Here is a tiny trained network, its code and every weight. The questions are about switching its units off for an input and a class, where a switched-off unit gives its printed mean instead of its output.

import numpy as np


def w(rows, s, z=0):
    codes = np.array(rows[::2]) - 128.0
    scale = np.full(codes.shape[1], s)
    scale[-1] = z or s
    return codes * scale


def norm(h):
    return h / np.sqrt((h * h).mean(-1, keepdims=True) + 1e-5)


def f(y):
    return y / 2 * (1 + np.tanh(0.7978845608 * (y + 0.044715 * y**3)))


def log_softmax(a):
    a = a - a.max(-1, keepdims=True)
    return a - np.log(np.exp(a).sum(-1, keepdims=True))


def net(x, mask):
    res = np.array(x, float).reshape(1, 6) / 4 @ E
    u = 0
    for l in range(3):
        y = f(norm(res) @ A[l][:, :-1].T + A[l][:, -1])
        res = res + np.where(mask[u : u + 10], y, B[l][:, -1]) @ B[l][:, :-1]
        u += 10
    return log_softmax(norm(res)[-1] @ U[:, :-1].T + U[:, -1])


A, B = {}, {}
E = w([
[199,102,92,141,39,195,253,97,138,217,92,108],'x0',
[56,111,242,185,160,73,181,191,120,149,155,95],'x1',
[159,78,126,154,90,79,53,87,125,149,174,96],'x2',
[94,113,96,100,154,64,135,184,99,216,70,130],'x3',
[117,228,47,110,155,102,96,121,202,163,240,114],'x4',
[105,172,105,174,130,66,109,65,213,51,191,86],'x5',
],0.0062)
A[0] = w([
[128,68,175,184,64,102,154,137,145,103,127,77,82],'L0N1',
[164,133,80,122,147,109,85,52,132,39,103,128,192],'L0N2',
[211,93,138,115,22,247,138,81,83,108,78,173,192],'L0N3',
[196,77,110,116,43,219,151,98,138,122,68,177,128],'L0N4',
[133,106,123,156,80,127,203,141,140,152,128,106,98],'L0N5',
[195,148,12,83,102,119,67,99,132,149,106,114,160],'L0N6',
[193,87,62,101,60,217,203,80,93,130,115,168,13],'L0N7',
[122,211,45,37,165,193,168,187,142,107,106,233,112],'L0N8',
[109,180,158,171,109,148,130,87,170,3,148,136,164],'L0N9',
[98,86,217,142,168,93,104,144,122,87,101,122,3],'L0N10',
],0.0072,0.0035)
B[0] = w([
[142,158,179,70,143,149,178,190,145,174,82,159,168],'L0N1',
[2,178,91,69,63,144,131,95,212,49,119,121,209],'L0N2',
[105,62,160,51,86,145,220,217,182,103,90,119,254],'L0N3',
[107,35,132,119,79,179,178,136,180,145,20,62,223],'L0N4',
[94,175,116,109,119,156,138,112,170,110,120,104,164],'L0N5',
[154,101,17,88,19,157,140,167,119,130,154,118,202],'L0N6',
[187,28,147,193,50,164,116,148,170,240,161,17,207],'L0N7',
[160,167,100,64,192,125,162,151,36,214,45,149,206],'L0N8',
[181,174,105,169,162,78,142,57,173,144,203,51,215],'L0N9',
[73,90,198,179,150,42,120,61,104,137,172,119,172],'L0N10',
],0.0069,0.0081)
A[1] = w([
[142,60,207,138,177,94,138,134,89,129,100,139,77],'L1N1',
[108,81,72,110,84,95,94,179,87,184,102,154,104],'L1N2',
[99,88,176,93,166,98,84,178,114,114,81,126,79],'L1N3',
[142,90,171,255,119,84,74,143,80,119,139,175,1],'L1N4',
[181,132,84,162,97,126,122,113,100,179,168,139,121],'L1N5',
[122,178,107,91,176,152,42,121,122,83,158,152,95],'L1N6',
[64,78,183,108,119,72,109,168,98,114,87,167,77],'L1N7',
[93,116,151,122,131,159,171,183,113,135,75,156,115],'L1N8',
[112,154,105,88,103,156,75,98,154,81,184,123,29],'L1N9',
[79,169,88,168,175,83,90,108,116,149,120,151,83],'L1N10',
],0.0085,0.0049)
B[1] = w([
[147,134,95,160,148,87,70,241,104,191,173,180,215],'L1N1',
[110,131,137,208,199,114,123,45,205,103,139,20,233],'L1N2',
[193,126,187,163,170,81,143,102,104,54,157,226,199],'L1N3',
[88,42,86,216,7,59,27,114,165,218,236,29,168],'L1N4',
[180,174,145,101,180,168,85,65,129,143,123,137,141],'L1N5',
[239,73,52,61,48,185,90,136,192,74,121,218,192],'L1N6',
[166,121,204,97,253,68,95,113,93,78,113,180,223],'L1N7',
[122,91,95,85,117,151,176,134,140,56,37,122,253],'L1N8',
[166,39,120,116,70,46,87,150,127,14,122,189,197],'L1N9',
[207,74,163,99,116,215,128,145,170,172,106,127,197],'L1N10',
],0.0065,0.0046)
A[2] = w([
[182,72,186,93,154,139,106,148,99,160,76,217,35],'L2N1',
[104,115,96,157,69,100,57,39,142,137,171,103,113],'L2N2',
[182,132,174,184,30,222,144,158,72,89,143,161,23],'L2N3',
[128,147,203,254,132,98,131,37,124,57,166,109,74],'L2N4',
[226,166,59,142,142,80,74,62,107,229,118,161,93],'L2N5',
[107,54,234,223,113,50,151,158,54,136,85,136,8],'L2N6',
[84,49,127,128,47,198,116,173,103,130,122,65,1],'L2N7',
[178,168,147,93,202,123,184,179,103,102,62,173,163],'L2N8',
[77,70,215,184,67,112,185,194,153,166,128,120,108],'L2N9',
[215,201,105,153,236,119,129,66,107,183,155,128,97],'L2N10',
],0.007,0.0031)
B[2] = w([
[187,102,133,84,150,118,156,153,100,3,69,199,180],'L2N1',
[161,165,167,88,145,112,126,116,92,73,81,166,207],'L2N2',
[150,109,102,37,131,215,163,105,164,172,159,99,127],'L2N3',
[106,168,213,213,204,211,180,131,169,156,197,64,205],'L2N4',
[187,192,183,91,193,215,77,215,69,167,166,68,163],'L2N5',
[88,89,31,141,189,90,48,200,15,118,168,251,219],'L2N6',
[211,44,164,176,149,116,87,196,121,93,209,152,217],'L2N7',
[74,191,143,91,136,169,176,61,47,122,63,147,209],'L2N8',
[149,144,82,51,127,209,195,163,95,198,48,95,254],'L2N9',
[163,150,168,90,199,180,44,114,120,88,166,167,176],'L2N10',
],0.0074,0.0056)
U = w([
[161,215,112,81,190,195,106,119,120,175,178,86,143],'0',
[146,134,143,251,19,90,90,51,71,187,81,145,6],'1',
[154,139,37,77,46,94,49,80,193,33,192,169,109],'2',
[143,86,170,91,193,133,153,186,37,81,70,215,133],'3',
[186,64,87,100,29,206,188,158,175,196,78,43,153],'4',
[39,179,71,104,122,132,189,107,91,157,52,99,112],'5',
[74,43,175,221,167,39,74,175,83,163,213,158,123],'6',
[119,136,212,196,161,106,106,59,214,62,218,81,150],'7',
],0.014,0.012)

Each question gives the input, the list of numbers given to net, and the class t.
The units are the neurons (one row each of A and B). Each row of codes is followed by its name. A weight is (code - 128) times the scale printed after its matrix; where a second scale follows, it is the last column's (A, B and U).
mask holds one flag per neuron, layer by layer. A switched-off neuron (its flag False) gives its mean, the last column of its row in B, instead of its output. The means were averaged over made-up inputs and are rounded, as every weight is.
A unit's drop is (log p(t) with every unit on - log p(t) with that unit switched off) / (log p(t) with every unit on - log p(t) with every unit switched off).
The circuit of an input: a set's keep is (log p(t) with only the set's units on - log p(t) with every unit switched off) / (log p(t) with every unit on - log p(t) with every unit switched off). Starting from the 12 units with the biggest drops (on a tie, the unit counted first), units are removed one at a time, each time the one whose removal leaves the highest keep (on an exact tie, the one counted first), for as long as the keep stays at least 0.8.
circuit, biggest first: the units of the circuit, biggest drop first
unit that matters most: the unit with the biggest drop
top k neurons: the k neurons with the biggest drops, biggest first
k most important neurons of layer l: the k neurons of layer l with the biggest drops, biggest first
drop of u: that unit's drop, to one decimal
input [-6,-4,-8,5,-6,8], class 2: unit that matters most : L0N2
input [0,3,-2,-1,6,4], class 7: top 3 neurons : L0N8, L0N9, L2N9
input [2,-2,-6,3,0,4], class 5: circuit, biggest first : L0N8, L2N8
input [1,-4,-8,3,4,2], class 0: circuit, biggest first : L0N3, L0N4
input [-8,5,-8,-5,-4,2], class 7: top 2 neurons : L0N9, L2N4
input [-4,8,-2,-6,6,-7], class 6: top 2 neurons : L0N3, L0N2
input [-7,-6,2,8,1,-4], class 0: circuit, biggest first : L0N3, L1N2
input [-2,-3,-7,-1,0,1], class 5: top 3 neurons : L0N8, L0N2, L2N8
input [-8,1,-7,2,6,5], class 2: circuit, biggest first : L1N6, L2N4
input [-3,4,-5,-8,-5,-2], class 6: top 3 neurons : L0N10, L0N9, L0N8
input [-8,5,-6,-6,-3,-6], class 6: top 2 neurons : L0N10, L1N4
input [-1,2,5,7,3,1], class 0: top 2 neurons : L0N3, L0N2
input [-3,1,5,2,6,-3], class 2: top 2 neurons : L0N8, L0N7
input [-8,0,-5,-7,4,-6], class 0: top 3 neurons : L0N8, L0N9, L0N3
input [-4,-6,-5,0,1,1], class 2: 2 most important neurons of layer 2 : L2N9, L2N4
input [-6,-5,-4,-5,-4,0], class 2: circuit, biggest first : L0N2
input [8,7,5,-2,4,5], class 7: 3 most important neurons of layer 0 : L0N3, L0N4, L0N8
input [-5,3,3,5,1,6], class 7: top 2 neurons : L0N3, L0N4
input [2,7,2,-3,5,-7], class 5: top 2 neurons : L0N9, L0N7
input [4,7,4,6,-6,5], class 3: unit that matters most : L0N1
input [6,7,0,3,-5,-4], class 3: 2 most important neurons of layer 0 : L0N6, L0N9
input [6,4,-3,-3,8,2], class 0: drop of L0N2 : 0.1
